[[-1.73 -4.32 -5.24 -2.71  1.63]
 [-2.55 -1.28 -1.71 -1.16 -3.64]
 [-1.50 -2.20 -3.36 -1.44 -2.38]
 [-2.10 -1.56 -1.77 -1.10 -2.75]
 [ 1.24  1.14  0.68 -0.56 -3.05]
 [-3.02 -5.31 -3.55 -0.51 -3.80]
 [-3.33 -5.50 -3.94 -0.16 -3.46]]
->
[[-3.33 -5.50 -3.94 -0.16 -3.46]
 [-3.02 -5.31 -3.55 -0.51 -3.80]
 [-1.73 -4.32 -5.24 -2.71  1.63]
 [-1.50 -2.20 -3.36 -1.44 -2.38]
 [-2.10 -1.56 -1.77 -1.10 -2.75]
 [-2.55 -1.28 -1.71 -1.16 -3.64]
 [ 1.24  1.14  0.68 -0.56 -3.05]]

[[ 0.76  3.49  0.61  2.41  2.65  4.36 -2.58  0.91]
 [-0.71  0.67 -2.14 -1.12 -1.78  0.53  3.64  1.81]
 [ 0.63  2.82  1.20  2.38  2.48  3.65 -2.43  0.99]
 [ 0.04  0.72  2.89  2.49  1.26  1.74 -0.59  2.43]
 [ 1.01  1.83 -0.46  0.62  2.27  1.76 -4.01 -2.38]
 [ 0.58  3.52  0.78  2.50  2.34  4.46 -1.84  1.76]
 [-0.57  2.34 -2.02 -0.14 -1.02  2.58  3.47  3.00]
 [ 1.01  2.40 -2.35 -0.42  1.89  1.92 -3.63 -3.23]
 [-0.14  2.02  1.18  2.00  0.69  3.02  1.15  3.40]
 [ 0.36  1.56 -4.36 -2.34 -0.28  0.59 -0.55 -2.91]]
->
[[-0.71  0.67 -2.14 -1.12 -1.78  0.53  3.64  1.81]
 [ 0.04  0.72  2.89  2.49  1.26  1.74 -0.59  2.43]
 [ 0.36  1.56 -4.36 -2.34 -0.28  0.59 -0.55 -2.91]
 [ 1.01  1.83 -0.46  0.62  2.27  1.76 -4.01 -2.38]
 [-0.14  2.02  1.18  2.00  0.69  3.02  1.15  3.40]
 [-0.57  2.34 -2.02 -0.14 -1.02  2.58  3.47  3.00]
 [ 1.01  2.40 -2.35 -0.42  1.89  1.92 -3.63 -3.23]
 [ 0.63  2.82  1.20  2.38  2.48  3.65 -2.43  0.99]
 [ 0.76  3.49  0.61  2.41  2.65  4.36 -2.58  0.91]
 [ 0.58  3.52  0.78  2.50  2.34  4.46 -1.84  1.76]]

[[ 4.08 -0.90 -2.46  2.25  3.17  2.26]
 [-0.06 -0.08 -0.23 -0.11  0.85 -0.02]
 [-1.04  0.43  0.74 -0.94 -0.66 -1.30]
 [ 3.54 -0.28 -1.26  1.13  3.24  0.54]]
->
[[ 4.08 -0.90 -2.46  2.25  3.17  2.26]
 [ 3.54 -0.28 -1.26  1.13  3.24  0.54]
 [-0.06 -0.08 -0.23 -0.11  0.85 -0.02]
 [-1.04  0.43  0.74 -0.94 -0.66 -1.30]]

[[-0.51 -3.48 -0.13 -1.23 -2.04 -2.12  0.90 -0.86]
 [ 1.21 -1.32 -0.01 -0.95 -4.78  2.28 -0.81 -0.21]
 [-0.61  1.49  0.07 -0.78  1.19 -0.95 -0.29  0.17]
 [ 0.96 -0.50 -4.18  1.36  0.34 -1.85 -0.15  0.15]
 [ 1.39 -0.49 -0.51  0.78 -0.28 -1.43 -0.13 -0.26]
 [ 0.42 -0.43  0.42  0.47  0.09 -0.29  0.83 -0.57]]
->
[[-0.51 -3.48 -0.13 -1.23 -2.04 -2.12  0.90 -0.86]
 [ 1.21 -1.32 -0.01 -0.95 -4.78  2.28 -0.81 -0.21]
 [ 0.96 -0.50 -4.18  1.36  0.34 -1.85 -0.15  0.15]
 [ 1.39 -0.49 -0.51  0.78 -0.28 -1.43 -0.13 -0.26]
 [ 0.42 -0.43  0.42  0.47  0.09 -0.29  0.83 -0.57]
 [-0.61  1.49  0.07 -0.78  1.19 -0.95 -0.29  0.17]]

[[ 0.34  1.37  0.13 -1.05  1.50]
 [-1.58  1.24  4.64  0.08  1.71]
 [-2.05 -2.06  1.23  0.58 -0.45]
 [-0.36 -1.45  0.32 -1.17  0.75]
 [ 0.57  2.45  1.08 -2.14  2.55]
 [ 0.67 -0.74  0.01 -1.63  0.32]
 [ 1.91  1.06  1.04 -1.58 -0.02]
 [ 1.62  1.30  0.76 -2.00  0.19]
 [ 1.40 -0.12 -3.06 -1.69  0.14]
 [-0.76 -0.49  0.43 -1.01  1.91]]
->
[[-2.05 -2.06  1.23  0.58 -0.45]
 [-0.36 -1.45  0.32 -1.17  0.75]
 [ 0.67 -0.74  0.01 -1.63  0.32]
 [-0.76 -0.49  0.43 -1.01  1.91]
 [ 1.40 -0.12 -3.06 -1.69  0.14]
 [ 1.91  1.06  1.04 -1.58 -0.02]
 [-1.58  1.24  4.64  0.08  1.71]
 [ 1.62  1.30  0.76 -2.00  0.19]
 [ 0.34  1.37  0.13 -1.05  1.50]
 [ 0.57  2.45  1.08 -2.14  2.55]]

[[ 0.67  1.00 -0.56  1.33  2.80  0.05 -1.91 -0.25  1.87  1.28 -0.99 -1.87
   0.46 -1.67  0.75 -0.94]
 [-1.35 -0.32  1.22 -2.79 -0.28  5.32  1.03 -1.50 -1.29 -3.09  2.70 -2.75
  -0.27  0.08  0.65 -1.10]
 [ 0.24  0.20 -1.48 -0.68  2.26  2.43 -2.17 -0.43  0.02  0.56 -1.05 -3.81
   1.69 -2.02  0.90 -1.43]]
->
[[-1.35 -0.32  1.22 -2.79 -0.28  5.32  1.03 -1.50 -1.29 -3.09  2.70 -2.75
  -0.27  0.08  0.65 -1.10]
 [ 0.24  0.20 -1.48 -0.68  2.26  2.43 -2.17 -0.43  0.02  0.56 -1.05 -3.81
   1.69 -2.02  0.90 -1.43]
 [ 0.67  1.00 -0.56  1.33  2.80  0.05 -1.91 -0.25  1.87  1.28 -0.99 -1.87
   0.46 -1.67  0.75 -0.94]]
